Below is a small trained network, with its code and all its weights. Each question gives an input and a class and asks what happens when units are switched off, that is, made to give their printed mean instead of their output.

import numpy as np


def w(rows, s, z=0):
    codes = np.array(rows[::2]) - 128.0
    scale = np.full(codes.shape[1], s)
    scale[-1] = z or s
    return codes * scale


def f(y):
    return np.maximum(y, 0)


def log_softmax(a):
    a = a - a.max(-1, keepdims=True)
    return a - np.log(np.exp(a).sum(-1, keepdims=True))


def net(x, mask):
    res = np.array(x, float).reshape(1, 8) / 4 @ E
    y = f(res @ A[0][:, :-1].T + A[0][:, -1])
    res = res + np.where(mask, y, B[0][:, -1]) @ B[0][:, :-1]
    return log_softmax(res[-1] @ U[:, :-1].T + U[:, -1])


A, B = {}, {}
E = w([
[76,124,184,34],'x0',
[127,33,191,183],'x1',
[52,228,113,108],'x2',
[136,78,125,28],'x3',
[190,102,145,99],'x4',
[95,202,118,75],'x5',
[1,167,148,130],'x6',
[53,51,69,77],'x7',
],0.0073)
A[0] = w([
[113,89,90,124,87],'n0',
[133,195,121,127,44],'n1',
[217,58,254,210,253],'n2',
[78,175,186,196,44],'n3',
[15,154,230,224,12],'n4',
[145,172,133,223,114],'n5',
[217,129,225,160,222],'n6',
[99,110,36,37,158],'n7',
[129,182,95,106,47],'n8',
[130,152,98,46,126],'n9',
[41,92,101,61,150],'n10',
[201,148,57,148,134],'n11',
[196,56,241,206,147],'n12',
[156,150,80,101,63],'n13',
[63,127,132,244,80],'n14',
[16,114,180,215,35],'n15',
[126,70,163,92,115],'n16',
[47,76,136,165,202],'n17',
[85,102,109,117,55],'n18',
[134,54,161,121,6],'n19',
[133,130,113,8,73],'n20',
[129,83,177,93,142],'n21',
[241,146,98,159,102],'n22',
[101,170,70,233,130],'n23',
],0.0083,0.0036)
B[0] = w([
[138,130,193,164,143],'n0',
[116,91,182,198,149],'n1',
[80,129,80,28,248],'n2',
[89,105,126,220,161],'n3',
[146,103,151,182,179],'n4',
[132,130,115,142,184],'n5',
[110,141,73,46,203],'n6',
[161,74,254,198,183],'n7',
[155,126,152,145,148],'n8',
[118,52,183,175,167],'n9',
[64,90,194,68,182],'n10',
[132,238,75,193,176],'n11',
[111,160,65,107,219],'n12',
[156,128,126,184,143],'n13',
[145,76,178,182,177],'n14',
[155,122,162,153,172],'n15',
[70,96,99,96,161],'n16',
[65,96,176,151,181],'n17',
[53,105,171,197,139],'n18',
[112,142,114,111,152],'n19',
[123,88,172,159,173],'n20',
[123,105,145,70,162],'n21',
[173,190,69,110,185],'n22',
[181,165,153,164,189],'n23',
],0.0066,0.011)
U = w([
[201,183,43,20,156],'0',
[254,161,143,172,3],'1',
[108,128,222,45,186],'2',
],0.0068,0.0031)

Each question gives the input, the list of numbers given to net, and the class t.
The units are the neurons (one row each of A and B). Each row of codes is followed by its name. A weight is (code - 128) times the scale printed after its matrix; where a second scale follows, it is the last column's (A, B and U).
mask holds one flag per neuron, in row order. A switched-off neuron (its flag False) gives its mean, the last column of its row in B, instead of its output. The means were averaged over made-up inputs and are rounded, as every weight is.
A unit's drop is (log p(t) with every unit on - log p(t) with that unit switched off) / (log p(t) with every unit on - log p(t) with every unit switched off).
The circuit of an input: a set's keep is (log p(t) with only the set's units on - log p(t) with every unit switched off) / (log p(t) with every unit on - log p(t) with every unit switched off). Starting from the 12 units with the biggest drops (on a tie, the unit counted first), units are removed one at a time, each time the one whose removal leaves the highest keep (on an exact tie, the one counted first), for as long as the keep stays at least 0.8.
circuit, biggest first: the units of the circuit, biggest drop first
unit that matters most: the unit with the biggest drop
top k neurons: the k neurons with the biggest drops, biggest first
drop when u is switched off: that unit's drop, to one decimal
input [2,8,5,2,8,-6,6,-6], class 0: unit that matters most => n12
input [-1,-3,-2,-7,-5,1,-4,6], class 1: circuit, biggest first => (n2, n6)
input [-7,-1,7,7,1,4,-1,2], class 1: circuit, biggest first => (n2, n7)
input [0,-2,-1,-3,1,-4,8,-2], class 1: circuit, biggest first => (n2, n10, n4)
input [2,-1,-8,-8,-3,8,2,-8], class 0: circuit, biggest first => (n6, n7)
input [-5,2,8,-6,2,-8,-6,-6], class 0: top 2 neurons => (n2, n6)
input [4,-8,-2,-4,-8,6,-4,-5], class 1: drop when n2 is switched off => 0.3
input [0,1,-4,-4,0,-5,2,-3], class 0: drop when n2 is switched off => 0.2
input [-8,-5,0,1,0,-7,5,3], class 1: drop when n6 is switched off => 0.1
input [-2,-2,-4,6,7,8,-5,6], class 1: drop when n11 is switched off => 0.2
